Below is a small trained network, with its code and all its weights. Each question gives an input and a class and asks what happens when units are switched off, that is, made to give their printed mean instead of their output.

import numpy as np


def w(rows, s, z=0):
    codes = np.array(rows[::2]) - 128.0
    scale = np.full(codes.shape[1], s)
    scale[-1] = z or s
    return codes * scale


def f(y):
    return y / 2 * (1 + np.tanh(0.7978845608 * (y + 0.044715 * y**3)))


def log_softmax(a):
    a = a - a.max(-1, keepdims=True)
    return a - np.log(np.exp(a).sum(-1, keepdims=True))


def net(x, mask):
    res = np.array(x, float).reshape(1, 3) / 4 @ E
    y = f(res @ A[0][:, :-1].T + A[0][:, -1])
    res = res + np.where(mask, y, B[0][:, -1]) @ B[0][:, :-1]
    return log_softmax(res[-1] @ U[:, :-1].T + U[:, -1])


A, B = {}, {}
E = w([
[112,110,63,170,145,4],'x0',
[68,51,123,198,98,123],'x1',
[175,99,220,123,173,103],'x2',
],0.017)
A[0] = w([
[168,151,182,52,104,173,61],'neuron 1',
[105,64,176,176,161,139,94],'neuron 2',
[140,150,191,96,182,145,125],'neuron 3',
[37,72,162,175,101,138,118],'neuron 4',
[154,92,152,165,160,66,112],'neuron 5',
[187,145,166,104,162,151,56],'neuron 6',
[110,131,94,43,141,154,76],'neuron 7',
[194,115,186,104,165,136,253],'neuron 8',
[90,92,9,159,121,103,153],'neuron 9',
[88,111,61,148,133,185,25],'neuron 10',
[190,132,190,82,135,144,22],'neuron 11',
[111,130,108,91,99,228,32],'neuron 12',
[170,110,198,91,144,131,180],'neuron 13',
[174,153,39,98,190,92,216],'neuron 14',
[175,95,196,75,173,143,230],'neuron 15',
],0.016,0.0039)
B[0] = w([
[46,94,106,135,97,51,233],'neuron 1',
[196,139,149,106,126,157,181],'neuron 2',
[120,82,90,143,105,129,199],'neuron 3',
[184,159,128,123,104,148,214],'neuron 4',
[145,98,166,109,201,120,190],'neuron 5',
[116,127,109,159,69,148,196],'neuron 6',
[177,130,158,63,136,172,180],'neuron 7',
[100,79,92,133,108,98,211],'neuron 8',
[94,154,63,186,74,89,252],'neuron 9',
[82,173,123,126,181,128,186],'neuron 10',
[91,109,100,170,68,115,204],'neuron 11',
[112,116,149,120,233,75,219],'neuron 12',
[122,79,134,173,112,112,200],'neuron 13',
[82,178,5,100,111,132,206],'neuron 14',
[136,66,128,227,99,127,217],'neuron 15',
],0.014,0.023)
U = w([
[127,151,175,145,48,151,23],'0',
[248,133,238,147,105,146,165],'1',
[65,172,21,175,69,65,190],'2',
[127,212,159,46,221,113,144],'3',
[103,110,154,104,177,74,76],'4',
[159,231,25,14,22,200,118],'5',
[106,154,142,59,62,194,4],'6',
],0.011,0.0045)

Each question gives the input, the list of numbers given to net, and the class t.
The units are the neurons (one row each of A and B). Each row of codes is followed by its name. A weight is (code - 128) times the scale printed after its matrix; where a second scale follows, it is the last column's (A, B and U).
mask holds one flag per neuron, in row order. A switched-off neuron (its flag False) gives its mean, the last column of its row in B, instead of its output. The means were averaged over made-up inputs and are rounded, as every weight is.
A unit's drop is (log p(t) with every unit on - log p(t) with that unit switched off) / (log p(t) with every unit on - log p(t) with every unit switched off).
The circuit of an input: a set's keep is (log p(t) with only the set's units on - log p(t) with every unit switched off) / (log p(t) with every unit on - log p(t) with every unit switched off). Starting from the 12 units with the biggest drops (on a tie, the unit counted first), units are removed one at a time, each time the one whose removal leaves the highest keep (on an exact tie, the one counted first), for as long as the keep stays at least 0.8.
circuit, biggest first: the units of the circuit, biggest drop first
unit that matters most: the unit with the biggest drop
k most important neurons: the k neurons with the biggest drops, biggest first
drop when u is switched off: that unit's drop, to one decimal
input [-2,2,0], class 1: 3 most important neurons	neuron 9; neuron 14; neuron 1
input [-6,4,-8], class 3: unit that matters most	neuron 12
input [-4,4,4], class 0: circuit, biggest first	neuron 9; neuron 14
input [-7,-5,-6], class 4: 3 most important neurons	neuron 12; neuron 9; neuron 7
input [8,6,5], class 1: 2 most important neurons	neuron 5; neuron 2
input [-7,-1,-5], class 4: 2 most important neurons	neuron 12; neuron 1
input [6,2,7], class 1: 3 most important neurons	neuron 1; neuron 2; neuron 12
input [4,-5,-2], class 5: 2 most important neurons	neuron 1; neuron 15
input [-8,4,-2], class 4: drop when neuron 9 is switched off	0.1
input [-6,-4,-5], class 4: drop when neuron 7 is switched off	0.2
